Below are the code and all the weights of a small trained network. Each question names an input and a class and asks about switching units off, where a switched-off unit gives its printed mean instead of its output.

import numpy as np


def w(rows, s, z=0):
    codes = np.array(rows[::2]) - 128.0
    scale = np.full(codes.shape[1], s)
    scale[-1] = z or s
    return codes * scale


def f(y):
    return y / 2 * (1 + np.tanh(0.7978845608 * (y + 0.044715 * y**3)))


def log_softmax(a):
    a = a - a.max(-1, keepdims=True)
    return a - np.log(np.exp(a).sum(-1, keepdims=True))


def net(x, mask):
    res = np.array(x, float).reshape(1, 5) / 4 @ E
    y = f(res @ A[0][:, :-1].T + A[0][:, -1])
    res = res + np.where(mask, y, B[0][:, -1]) @ B[0][:, :-1]
    return log_softmax(res[-1] @ U[:, :-1].T + U[:, -1])


A, B = {}, {}
E = w([
[115,211,2],'x0',
[14,207,182],'x1',
[128,128,128],'x2',
[129,125,129],'x3',
[53,49,80],'x4',
],0.0083)
A[0] = w([
[110,124,135,114],'N0',
[138,66,236,253],'N1',
[208,20,29,218],'N2',
[147,61,136,57],'N3',
[138,113,154,172],'N4',
[90,96,172,169],'N5',
[128,115,145,161],'N6',
[121,134,124,84],'N7',
[118,105,93,48],'N8',
[247,78,85,254],'N9',
[39,109,150,15],'N10',
[79,15,219,193],'N11',
[100,119,129,94],'N12',
[99,106,42,32],'N13',
[148,98,176,189],'N14',
[135,126,127,149],'N15',
[129,146,125,124],'N16',
[103,106,99,129],'N17',
[112,162,187,15],'N18',
[185,6,149,125],'N19',
[153,128,144,118],'N20',
[154,101,221,185],'N21',
[31,60,75,180],'N22',
[151,167,101,84],'N23',
[187,223,161,203],'N24',
],0.021,0.0071)
B[0] = w([
[134,124,139,133],'N0',
[178,49,184,236],'N1',
[39,97,2,253],'N2',
[146,70,113,156],'N3',
[144,131,136,152],'N4',
[97,94,113,175],'N5',
[137,118,138,143],'N6',
[120,129,130,124],'N7',
[132,159,129,137],'N8',
[245,106,91,240],'N9',
[196,174,154,170],'N10',
[17,76,173,240],'N11',
[136,140,135,135],'N12',
[172,167,155,168],'N13',
[158,133,127,175],'N14',
[133,129,125,133],'N15',
[120,116,124,132],'N16',
[150,146,142,151],'N17',
[77,82,122,149],'N18',
[201,43,103,212],'N19',
[128,155,134,137],'N20',
[185,134,141,202],'N21',
[207,171,158,221],'N22',
[100,96,124,144],'N23',
[38,116,109,202],'N24',
],0.056,0.019)
U = w([
[248,115,158,255],'0',
[91,129,81,146],'1',
[150,81,135,115],'2',
[174,179,83,19],'3',
[79,89,182,156],'4',
[33,215,160,196],'5',
[154,126,230,14],'6',
],0.012,0.0058)

Each question gives the input, the list of numbers given to net, and the class t.
The units are the neurons (one row each of A and B). Each row of codes is followed by its name. A weight is (code - 128) times the scale printed after its matrix; where a second scale follows, it is the last column's (A, B and U).
mask holds one flag per neuron, in row order. A switched-off neuron (its flag False) gives its mean, the last column of its row in B, instead of its output. The means were averaged over made-up inputs and are rounded, as every weight is.
A unit's drop is (log p(t) with every unit on - log p(t) with that unit switched off) / (log p(t) with every unit on - log p(t) with every unit switched off).
The circuit of an input: a set's keep is (log p(t) with only the set's units on - log p(t) with every unit switched off) / (log p(t) with every unit on - log p(t) with every unit switched off). Starting from the 12 units with the biggest drops (on a tie, the unit counted first), units are removed one at a time, each time the one whose removal leaves the highest keep (on an exact tie, the one counted first), for as long as the keep stays at least 0.8.
units of the circuit, in order: the units of the circuit, biggest drop first
most important unit: the unit with the biggest drop
top k neurons: the k neurons with the biggest drops, biggest first
drop of u: that unit's drop, to one decimal
input [0,-7,3,-6,6], class 2: units of the circuit, in order => (N2 N19 N9)
input [-3,7,2,6,3], class 6: units of the circuit, in order => (N2 N11)
input [-6,7,5,-7,-2], class 4: most important unit => N11
input [-2,1,3,1,6], class 6: top 3 neurons => (N9 N11 N22)
input [-2,-7,-1,6,7], class 2: top 3 neurons => (N2 N11 N19)
input [-3,3,0,1,0], class 4: top 3 neurons => (N9 N22 N11)
input [3,-5,-1,0,6], class 3: top 2 neurons => (N2 N1)
input [8,-2,1,-7,3], class 3: units of the circuit, in order => (N2 N1 N11)
input [-1,-3,4,8,1], class 2: top 4 neurons => (N2 N22 N10 N13)
input [-6,-6,1,-6,3], class 2: top 2 neurons => (N2 N11)
input [2,0,-5,0,3], class 3: top 4 neurons => (N1 N11 N19 N9)
input [-4,-2,-8,-6,1], class 2: top 2 neurons => (N11 N22)
input [-3,2,3,-2,-6], class 4: top 3 neurons => (N9 N24 N22)
input [2,-3,8,8,-6], class 1: most important unit => N24
input [-8,-4,8,0,4], class 2: top 2 neurons => (N11 N2)
input [-7,-3,-3,-3,1], class 2: top 3 neurons => (N11 N22 N2)
input [4,-1,0,3,1], class 3: top 2 neurons => (N11 N1)
input [-8,5,7,-1,4], class 6: top 3 neurons => (N11 N2 N10)
input [-2,-1,-2,-3,1], class 2: top 2 neurons => (N22 N10)
input [-3,5,-1,-7,7], class 6: most important unit => N11
input [3,8,-2,2,-5], class 5: drop of N1 => 0.2
input [-7,2,2,-8,6], class 6: drop of N9 => 0.4
input [7,-8,-1,6,-6], class 1: drop of N2 => 0.5
input [6,4,-1,5,8], class 0: drop of N1 => 0.0
